Here is a tiny trained network, its code and every weight. The questions are about switching its units off for an input and a target symbol, where a switched-off unit gives its printed mean instead of its output.

import numpy as np


def w(rows, s, z=0):
    codes = np.array(rows[::2]) - 128.0
    scale = np.full(codes.shape[1], s)
    scale[-1] = z or s
    return codes * scale


def f(y):
    return y / 2 * (1 + np.tanh(0.7978845608 * (y + 0.044715 * y**3)))


def softmax(a):
    e = np.exp(a - a.max(-1, keepdims=True))
    return e / e.sum(-1, keepdims=True)


def log_softmax(a):
    a = a - a.max(-1, keepdims=True)
    return a - np.log(np.exp(a).sum(-1, keepdims=True))


def net(x, mask):
    ids = ['αβζηλμπτ'.index(c) for c in x.split()]
    T = len(ids)
    res = E[ids] + P[:T]
    q, k, v = (res @ M[0].T for M in (Q, K, V))
    z = softmax(np.where(np.tri(T) > 0, q @ k.T / 3**0.5, -1e9)) @ v
    res = res + np.where(mask[0], z, O[0][:, -1]) @ O[0][:, :-1]
    y = f(res @ A[0][:, :-1].T + A[0][:, -1])
    res = res + np.where(mask[1:17], y, B[0][:, -1]) @ B[0][:, :-1]
    return log_softmax(res[-1] @ U[:, :-1].T + U[:, -1])


Q, K, V, O, A, B = {}, {}, {}, {}, {}, {}
E = w([
[88,206,188,224,99,160,92],'α',
[133,252,232,175,90,109,118],'β',
[100,114,79,137,125,200,44],'ζ',
[157,106,64,193,201,143,134],'η',
[182,148,123,58,93,146,121],'λ',
[196,168,114,114,121,195,146],'μ',
[186,164,150,115,58,44,56],'π',
[167,27,148,218,98,177,149],'τ',
],0.021)
P = w([
[246,156,110,168,86,159,1],'0',
[108,195,94,82,116,94,143],'1',
[118,203,114,95,96,127,137],'2',
[130,196,127,107,88,148,134],'3',
[147,193,116,111,88,162,124],'4',
[163,191,115,115,88,161,123],'5',
[175,194,109,132,92,170,113],'6',
[205,177,101,147,109,173,120],'7',
[195,164,112,155,90,161,90],'8',
[212,144,124,154,66,150,90],'9',
],0.0084)
Q[0] = w([
[131,95,163,87,109,126,194],'h1',
[246,147,142,150,114,164,60],'h1',
[214,96,102,196,57,58,49],'h1',
],0.011)
K[0] = w([
[70,90,140,148,142,117,141],'h1',
[230,107,151,184,108,148,53],'h1',
[254,171,115,189,148,188,44],'h1',
],0.0096)
V[0] = w([
[108,68,35,185,229,252,172],'h1',
[205,186,95,50,188,137,227],'h1',
[89,254,156,82,165,222,148],'h1',
],0.0082)
O[0] = w([
[61,159,142,103,158,179,105,119],'h1',
[163,186,104,113,118,142,190,13],'h1',
[253,169,168,88,178,184,163,2],'h1',
],0.015,0.0014)
A[0] = w([
[103,191,179,235,156,103,189,83],'n1',
[129,36,125,202,180,221,196,252],'n2',
[167,138,213,120,83,118,118,127],'n3',
[92,198,90,118,171,93,111,190],'n4',
[254,108,143,167,91,156,117,156],'n5',
[79,142,143,113,162,188,94,187],'n6',
[184,200,158,93,190,194,137,102],'n7',
[134,143,221,90,224,98,145,188],'n8',
[70,100,17,133,72,234,119,164],'n9',
[128,86,90,21,120,133,138,80],'n10',
[198,64,166,102,176,92,101,42],'n11',
[85,112,64,142,121,135,250,232],'n12',
[148,170,31,169,91,149,106,226],'n13',
[75,44,130,169,157,181,153,119],'n14',
[175,188,63,169,71,67,104,207],'n15',
[96,62,152,79,196,187,144,76],'n16',
],0.008,0.0041)
B[0] = w([
[141,173,22,32,191,129,174,150],'n1',
[86,219,158,115,93,192,155,193],'n2',
[132,123,152,141,123,184,165,163],'n3',
[111,158,141,178,83,171,166,170],'n4',
[39,91,76,77,161,60,127,250],'n5',
[188,74,115,187,167,104,239,194],'n6',
[182,57,37,186,66,133,74,213],'n7',
[114,55,53,203,153,138,110,143],'n8',
[155,167,119,104,125,118,176,203],'n9',
[92,69,88,56,191,120,255,125],'n10',
[69,153,104,72,101,175,162,163],'n11',
[209,155,178,119,105,123,91,152],'n12',
[90,164,197,112,106,106,125,213],'n13',
[77,164,154,112,128,63,105,159],'n14',
[148,129,188,123,179,174,125,216],'n15',
[155,115,75,199,141,158,121,141],'n16',
],0.0077,0.017)
U = w([
[122,90,194,140,175,211,94,101],'α',
[133,125,127,129,127,83,157,43],'β',
[71,101,129,63,198,205,70,137],'ζ',
[54,182,45,114,186,103,106,57],'η',
[90,156,84,25,143,118,164,45],'λ',
[137,147,72,119,63,145,129,134],'μ',
[130,254,134,13,98,75,62,254],'π',
[91,175,159,95,60,173,172,212],'τ',
],0.0061,0.0049)

Each question gives the input, a string of symbols that net reads in full, and the target symbol t.
The units are the heads (3 rows each of Q, K, V and O) and the neurons (one row each of A and B). Each row of codes is followed by its name. A weight is (code - 128) times the scale printed after its matrix; where a second scale follows, it is the last column's (O, A, B and U).
mask holds one flag per unit, heads first, then neurons. A switched-off unit (its flag False) gives its mean, the last column of its rows in O or B, instead of its output. The means were averaged over made-up inputs and are rounded, as every weight is.
A unit's drop is (log p(t) with every unit on - log p(t) with that unit switched off) / (log p(t) with every unit on - log p(t) with every unit switched off).
The circuit of an input: a set's keep is (log p(t) with only the set's units on - log p(t) with every unit switched off) / (log p(t) with every unit on - log p(t) with every unit switched off). Starting from the 12 units with the biggest drops (on a tie, the unit counted first), units are removed one at a time, each time the one whose removal leaves the highest keep (on an exact tie, the one counted first), for as long as the keep stays at least 0.8.
units of the circuit, in order: the units of the circuit, biggest drop first
unit that matters most: the unit with the biggest drop
top k neurons: the k neurons with the biggest drops, biggest first
drop of u: that unit's drop, to one decimal
input τ π η μ, target η: units of the circuit, in order	(h1)
input α ζ τ, target ζ: units of the circuit, in order	(h1 n5 n6)
input β η η β μ ζ ζ ζ η π, target λ: units of the circuit, in order	(h1 n5 n11)
input μ η μ η λ, target μ: units of the circuit, in order	(h1 n7)
input μ μ β π η η π, target μ: units of the circuit, in order	(h1 n7)
input ζ η μ λ ζ λ π, target α: units of the circuit, in order	(h1 n5 n9)
input β τ λ ζ λ α, target λ: units of the circuit, in order	(n5 h1 n1)
input μ η ζ μ τ μ, target μ: units of the circuit, in order	(n7 h1 n15)
input α β η ζ μ τ π λ τ, target ζ: top 2 neurons	(n5 n9)
input β μ η η η η π λ η λ, target λ: top 3 neurons	(n5 n11 n10)
input λ π η η α, target π: units of the circuit, in order	(h1 n6 n1)
input η η π, target τ: units of the circuit, in order	(h1 n4 n5)
input β μ π τ τ α π η, target λ: top 3 neurons	(n5 n11 n7)
input β η τ, target λ: units of the circuit, in order	(n5 h1 n11)
input β η μ π τ α μ β, target λ: units of the circuit, in order	(n5 h1 n1)
input μ α η η π, target μ: units of the circuit, in order	(h1 n7 n8)
input π μ μ μ τ, target β: top neuron	(n5)
input η μ τ η ζ, target τ: top 3 neurons	(n5 n9 n4)
input η λ η η, target τ: top 2 neurons	(n5 n4)
input ζ η η ζ η β η, target α: top 2 neurons	(n5 n1)
input α η η μ η η α η, target ζ: top 2 neurons	(n9 n6)
input λ τ α α ζ η, target π: unit that matters most	n6
input τ η η μ μ α, target η: top 2 neurons	(n1 n2)
input η η η μ π η ζ τ, target τ: top 3 neurons	(n2 n5 n9)
input π η α μ α ζ ζ β ζ β, target β: drop of h1	1.1
